Below are the code and all the weights of a small trained network. Each question names an input and a class and asks about switching units off, where a switched-off unit gives its printed mean instead of its output.

import numpy as np


def w(rows, s, z=0):
    codes = np.array(rows[::2]) - 128.0
    scale = np.full(codes.shape[1], s)
    scale[-1] = z or s
    return codes * scale


def f(y):
    return np.maximum(y, 0)


def log_softmax(a):
    a = a - a.max(-1, keepdims=True)
    return a - np.log(np.exp(a).sum(-1, keepdims=True))


def net(x, mask):
    res = np.array(x, float).reshape(1, 3) / 4 @ E
    y = f(res @ A[0][:, :-1].T + A[0][:, -1])
    res = res + np.where(mask, y, B[0][:, -1]) @ B[0][:, :-1]
    return log_softmax(res[-1] @ U[:, :-1].T + U[:, -1])


A, B = {}, {}
E = w([
[244,178,113,137,106,74,66],'x0',
[47,173,235,77,207,14,77],'x1',
[191,194,171,20,70,111,231],'x2',
],0.011)
A[0] = w([
[176,77,80,245,164,145,68,162],'N0',
[192,94,125,132,93,173,152,2],'N1',
[202,99,44,161,84,219,157,82],'N2',
[172,120,160,102,117,170,200,81],'N3',
[198,166,100,94,49,114,189,176],'N4',
[76,82,114,141,152,164,162,73],'N5',
[132,89,87,160,164,165,80,17],'N6',
[80,100,125,194,65,192,196,79],'N7',
[131,49,111,170,244,99,66,100],'N8',
[170,164,180,22,84,158,189,46],'N9',
[251,161,75,192,129,53,75,34],'N10',
],0.011,0.0046)
B[0] = w([
[112,195,100,86,34,88,194,239],'N0',
[127,219,190,121,190,51,105,176],'N1',
[139,148,182,28,186,37,68,248],'N2',
[54,119,92,133,90,161,206,183],'N3',
[95,151,101,85,49,95,192,231],'N4',
[2,90,91,80,150,123,180,169],'N5',
[87,198,131,99,113,167,175,177],'N6',
[92,113,146,132,170,68,138,192],'N7',
[111,203,199,91,54,79,163,219],'N8',
[82,210,127,98,142,117,142,221],'N9',
[30,74,49,198,235,58,197,215],'N10',
],0.01,0.017)
U = w([
[147,198,252,92,225,61,44,67],'0',
[52,120,81,174,202,129,175,197],'1',
[124,202,126,120,76,136,144,44],'2',
[135,130,138,111,103,100,138,226],'3',
[203,54,97,195,85,217,103,3],'4',
[210,54,100,206,103,188,72,3],'5',
[217,74,151,207,67,230,93,3],'6',
[212,85,95,194,63,226,63,3],'7',
],0.012,0.0068)

Each question gives the input, the list of numbers given to net, and the class t.
The units are the neurons (one row each of A and B). Each row of codes is followed by its name. A weight is (code - 128) times the scale printed after its matrix; where a second scale follows, it is the last column's (A, B and U).
mask holds one flag per neuron, in row order. A switched-off neuron (its flag False) gives its mean, the last column of its row in B, instead of its output. The means were averaged over made-up inputs and are rounded, as every weight is.
A unit's drop is (log p(t) with every unit on - log p(t) with that unit switched off) / (log p(t) with every unit on - log p(t) with every unit switched off).
The circuit of an input: a set's keep is (log p(t) with only the set's units on - log p(t) with every unit switched off) / (log p(t) with every unit on - log p(t) with every unit switched off). Starting from all 11 units, units are removed one at a time, each time the one whose removal leaves the highest keep (on an exact tie, the one counted first), for as long as the keep stays at least 0.8.
circuit, biggest first: the units of the circuit, biggest drop first
most important unit: the unit with the biggest drop
k most important neurons: the k neurons with the biggest drops, biggest first
drop of u: that unit's drop, to one decimal
input [-7,5,5], class 1: circuit, biggest first -> (N2)
input [-1,-2,0], class 3: 4 most important neurons -> (N10; N1; N9; N2)
input [4,3,1], class 1: 3 most important neurons -> (N2; N8; N1)
input [-8,-5,6], class 1: 2 most important neurons -> (N3; N7)
input [-6,7,8], class 2: 2 most important neurons -> (N2; N10)
input [2,3,-3], class 3: 4 most important neurons -> (N2; N1; N9; N7)
input [7,5,-1], class 1: 2 most important neurons -> (N10; N2)
input [-5,4,8], class 2: 3 most important neurons -> (N10; N2; N9)
input [-5,-5,3], class 0: 3 most important neurons -> (N2; N10; N1)
input [5,6,-8], class 2: circuit, biggest first -> (N2; N0)
input [-3,5,-6], class 2: circuit, biggest first -> (N2; N8)
input [-4,-5,0], class 0: 2 most important neurons -> (N2; N10)
input [0,3,-3], class 3: 3 most important neurons -> (N2; N1; N9)
input [7,3,8], class 2: most important unit -> N4
input [-2,-7,7], class 0: 4 most important neurons -> (N2; N1; N0; N7)
input [-2,1,-5], class 2: circuit, biggest first -> (N10; N2)
input [8,5,-5], class 1: 2 most important neurons -> (N10; N2)
input [6,-1,-5], class 1: 2 most important neurons -> (N10; N4)
input [-3,-7,-2], class 0: drop of N2 -> 0.7
input [1,5,7], class 2: circuit, biggest first -> (N2)
input [-5,-2,5], class 1: drop of N3 -> 0.4
input [-7,1,5], class 1: drop of N0 -> 0.3
